Below is a small trained network, with its code and all its weights. Each question gives an input and a class and asks what happens when units are switched off, that is, made to give their printed mean instead of their output.

import numpy as np


def w(rows, s, z=0):
    codes = np.array(rows[::2]) - 128.0
    scale = np.full(codes.shape[1], s)
    scale[-1] = z or s
    return codes * scale


def norm(h):
    return h / np.sqrt((h * h).mean(-1, keepdims=True) + 1e-5)


def f(y):
    return np.maximum(y, 0)


def log_softmax(a):
    a = a - a.max(-1, keepdims=True)
    return a - np.log(np.exp(a).sum(-1, keepdims=True))


def net(x, mask):
    res = np.array(x, float).reshape(1, 3) / 4 @ E
    u = 0
    for l in range(2):
        y = f(norm(res) @ A[l][:, :-1].T + A[l][:, -1])
        res = res + np.where(mask[u : u + 15], y, B[l][:, -1]) @ B[l][:, :-1]
        u += 15
    return log_softmax(norm(res)[-1] @ U[:, :-1].T + U[:, -1])


A, B = {}, {}
E = w([
[93,124,137,159,6,112,220],'x0',
[100,96,147,129,43,127,75],'x1',
[90,42,139,31,148,143,138],'x2',
],0.014)
A[0] = w([
[126,132,125,128,145,123,195,25],'L0N0',
[134,135,143,120,124,121,129,62],'L0N1',
[140,113,144,138,124,111,133,44],'L0N2',
[134,167,123,167,111,125,210,117],'L0N3',
[129,127,133,134,119,135,145,28],'L0N4',
[121,117,126,114,108,137,211,70],'L0N5',
[137,121,120,133,115,119,122,4],'L0N6',
[136,161,123,181,69,125,110,113],'L0N7',
[125,123,126,127,101,134,147,67],'L0N8',
[117,95,129,104,4,130,184,127],'L0N9',
[129,131,122,128,87,138,120,67],'L0N10',
[123,122,127,118,117,124,214,54],'L0N11',
[129,174,135,178,84,128,152,193],'L0N12',
[135,150,123,167,46,128,72,89],'L0N13',
[138,166,125,153,206,129,170,69],'L0N14',
],0.037,0.0035)
B[0] = w([
[164,163,138,82,139,168,145,156],'L0N0',
[120,129,136,128,131,109,113,128],'L0N1',
[125,118,146,121,142,104,138,132],'L0N2',
[109,38,131,217,97,27,72,192],'L0N3',
[136,121,137,146,123,96,108,139],'L0N4',
[127,118,169,146,88,143,212,183],'L0N5',
[128,138,135,145,140,126,139,132],'L0N6',
[204,141,156,184,39,53,184,193],'L0N7',
[148,136,112,124,98,112,109,155],'L0N8',
[43,105,110,255,66,62,181,253],'L0N9',
[118,135,168,135,133,94,151,155],'L0N10',
[129,166,128,113,69,144,200,178],'L0N11',
[188,215,19,140,20,79,192,196],'L0N12',
[116,133,146,183,88,114,163,197],'L0N13',
[105,135,112,109,202,156,124,182],'L0N14',
],0.047,0.036)
A[1] = w([
[132,214,114,190,151,136,44,133],'L1N0',
[160,213,123,204,189,134,49,119],'L1N1',
[60,91,192,162,42,163,74,145],'L1N2',
[133,124,20,72,58,111,125,32],'L1N3',
[134,71,122,119,70,82,148,5],'L1N4',
[153,129,102,130,101,161,122,28],'L1N5',
[138,103,128,196,48,107,137,190],'L1N6',
[118,137,90,116,94,140,114,219],'L1N7',
[79,18,163,31,42,148,130,195],'L1N8',
[21,4,141,82,75,106,139,181],'L1N9',
[122,131,133,171,26,138,61,119],'L1N10',
[97,91,100,149,205,119,104,40],'L1N11',
[130,119,120,133,114,136,115,53],'L1N12',
[143,113,132,142,115,84,107,2],'L1N13',
[149,170,120,152,67,174,56,112],'L1N14',
],0.025,0.0027)
B[1] = w([
[76,111,132,161,135,130,123,144],'L1N0',
[64,103,106,133,147,99,141,156],'L1N1',
[138,143,113,149,122,78,146,171],'L1N2',
[86,111,254,147,139,170,131,150],'L1N3',
[106,167,182,174,166,81,93,190],'L1N4',
[116,110,143,120,133,124,135,129],'L1N5',
[88,113,123,140,121,97,118,251],'L1N6',
[107,122,180,137,118,165,127,139],'L1N7',
[189,130,149,123,117,132,91,143],'L1N8',
[169,145,150,125,93,101,99,174],'L1N9',
[94,116,187,173,120,124,157,189],'L1N10',
[117,95,135,116,128,140,91,166],'L1N11',
[133,121,138,127,133,115,135,128],'L1N12',
[125,147,120,130,112,128,130,150],'L1N13',
[80,114,154,134,128,113,154,133],'L1N14',
],0.05,0.032)
U = w([
[77,88,110,114,202,156,91,179],'0',
[185,145,5,129,99,162,126,2],'1',
[160,164,137,77,147,207,204,81],'2',
[122,132,149,215,53,72,169,162],'3',
[201,103,156,107,112,139,52,119],'4',
],0.019,0.0099)

Each question gives the input, the list of numbers given to net, and the class t.
The units are the neurons (one row each of A and B). Each row of codes is followed by its name. A weight is (code - 128) times the scale printed after its matrix; where a second scale follows, it is the last column's (A, B and U).
mask holds one flag per neuron, layer by layer. A switched-off neuron (its flag False) gives its mean, the last column of its row in B, instead of its output. The means were averaged over made-up inputs and are rounded, as every weight is.
A unit's drop is (log p(t) with every unit on - log p(t) with that unit switched off) / (log p(t) with every unit on - log p(t) with every unit switched off).
most important unit: the unit with the biggest drop
top k neurons: the k neurons with the biggest drops, biggest first
top k neurons in layer l: the k neurons of layer l with the biggest drops, biggest first
drop when u is switched off: that unit's drop, to one decimal
input [-6,3,6], class 4: top 3 neurons -> (L0N9; L0N7; L0N13)
input [-6,6,3], class 4: top 3 neurons -> (L0N9; L0N13; L0N7)
input [-7,-6,7], class 0: most important unit -> L0N9
input [-5,1,8], class 4: top 4 neurons in layer 0 -> (L0N9; L0N7; L0N13; L0N12)
input [-7,4,6], class 4: top 4 neurons in layer 0 -> (L0N9; L0N7; L0N13; L0N14)
input [-2,-1,6], class 4: top 2 neurons -> (L0N9; L0N7)
input [-1,1,3], class 4: top 4 neurons -> (L0N9; L0N13; L0N7; L0N14)
input [-1,-6,8], class 2: top 3 neurons -> (L0N9; L0N3; L0N7)
input [-1,0,0], class 0: top 2 neurons in layer 0 -> (L0N9; L0N7)
input [-6,5,6], class 4: top 4 neurons -> (L0N9; L0N7; L0N13; L0N12)
input [0,-5,6], class 2: top 2 neurons in layer 0 -> (L0N9; L0N3)
input [-3,-1,-1], class 0: drop when L0N9 is switched off -> 0.2
input [-1,-7,8], class 2: drop when L0N9 is switched off -> 0.8
input [-6,8,8], class 4: drop when L0N7 is switched off -> 0.6
